Below are the code and all the weights of a small trained network. Each question names an input and a class and asks about switching units off, where a switched-off unit gives its printed mean instead of its output.

import numpy as np


def w(rows, s, z=0):
    codes = np.array(rows[::2]) - 128.0
    scale = np.full(codes.shape[1], s)
    scale[-1] = z or s
    return codes * scale


def f(y):
    return np.maximum(y, 0)


def log_softmax(a):
    a = a - a.max(-1, keepdims=True)
    return a - np.log(np.exp(a).sum(-1, keepdims=True))


def net(x, mask):
    res = np.array(x, float).reshape(1, 5) / 4 @ E
    y = f(res @ A[0][:, :-1].T + A[0][:, -1])
    res = res + np.where(mask, y, B[0][:, -1]) @ B[0][:, :-1]
    return log_softmax(res[-1] @ U[:, :-1].T + U[:, -1])


A, B = {}, {}
E = w([
[157,141,94,202,79,105,71],'x0',
[102,42,50,192,105,133,159],'x1',
[62,45,184,153,154,146,123],'x2',
[116,119,142,135,251,25,126],'x3',
[84,168,162,218,100,106,100],'x4',
],0.011)
A[0] = w([
[83,160,247,195,142,89,87,181],'N1',
[8,96,189,210,164,102,145,174],'N2',
[48,95,185,160,149,123,150,84],'N3',
[143,168,126,90,180,67,144,94],'N4',
[96,74,202,17,130,224,144,178],'N5',
[157,111,149,147,121,152,99,37],'N6',
[150,50,197,118,178,91,79,155],'N7',
[155,100,66,222,71,118,73,253],'N8',
[167,37,175,183,108,154,59,17],'N9',
],0.014,0.0029)
B[0] = w([
[136,232,149,29,75,125,83,231],'N1',
[88,69,227,40,67,169,134,235],'N2',
[101,142,162,110,44,140,122,193],'N3',
[136,162,114,41,196,113,107,205],'N4',
[89,6,131,65,148,115,198,247],'N5',
[79,145,94,141,125,109,140,142],'N6',
[144,109,153,219,114,137,103,209],'N7',
[128,71,53,207,185,140,208,239],'N8',
[151,144,94,78,169,101,175,180],'N9',
],0.016)
U = w([
[211,183,116,21,217,14,119,130],'0',
[202,68,98,237,125,152,173,224],'1',
[133,2,222,63,125,137,148,232],'2',
[232,52,179,162,196,60,49,1],'3',
[177,196,212,116,54,144,53,81],'4',
],0.0076,0.0027)

Each question gives the input, the list of numbers given to net, and the class t.
The units are the neurons (one row each of A and B). Each row of codes is followed by its name. A weight is (code - 128) times the scale printed after its matrix; where a second scale follows, it is the last column's (A, B and U).
mask holds one flag per neuron, in row order. A switched-off neuron (its flag False) gives its mean, the last column of its row in B, instead of its output. The means were averaged over made-up inputs and are rounded, as every weight is.
A unit's drop is (log p(t) with every unit on - log p(t) with that unit switched off) / (log p(t) with every unit on - log p(t) with every unit switched off).
The circuit of an input: a set's keep is (log p(t) with only the set's units on - log p(t) with every unit switched off) / (log p(t) with every unit on - log p(t) with every unit switched off). Starting from all 9 units, units are removed one at a time, each time the one whose removal leaves the highest keep (on an exact tie, the one counted first), for as long as the keep stays at least 0.8.
circuit, biggest first: the units of the circuit, biggest drop first
most important unit: the unit with the biggest drop
top k neurons: the k neurons with the biggest drops, biggest first
drop when u is switched off: that unit's drop, to one decimal
input [-6,5,-2,5,-7], class 0: top 2 neurons -> (N2 N4)
input [-6,-5,2,7,6], class 4: most important unit -> N1
input [7,-2,3,5,-4], class 3: circuit, biggest first -> (N7 N5)
input [1,-5,3,-5,4], class 0: circuit, biggest first -> (N1 N2)
input [4,-2,-2,-8,-5], class 1: circuit, biggest first -> (N2 N1)
input [5,1,-7,3,2], class 1: top 2 neurons -> (N8 N1)
input [4,2,-1,4,-6], class 3: top 2 neurons -> (N1 N2)
input [-2,-7,-7,-3,-8], class 0: top 3 neurons -> (N2 N4 N7)
input [-4,-4,2,5,3], class 4: top 2 neurons -> (N1 N8)
input [8,-6,-7,-1,-4], class 0: drop when N9 is switched off -> 0.0
input [2,-5,2,2,0], class 4: drop when N5 is switched off -> 0.1
input [7,1,-7,3,6], class 1: drop when N8 is switched off -> 1.3
input [8,4,-5,7,5], class 1: drop when N8 is switched off -> 2.4
input [1,-5,6,3,7], class 4: circuit, biggest first -> (N1)
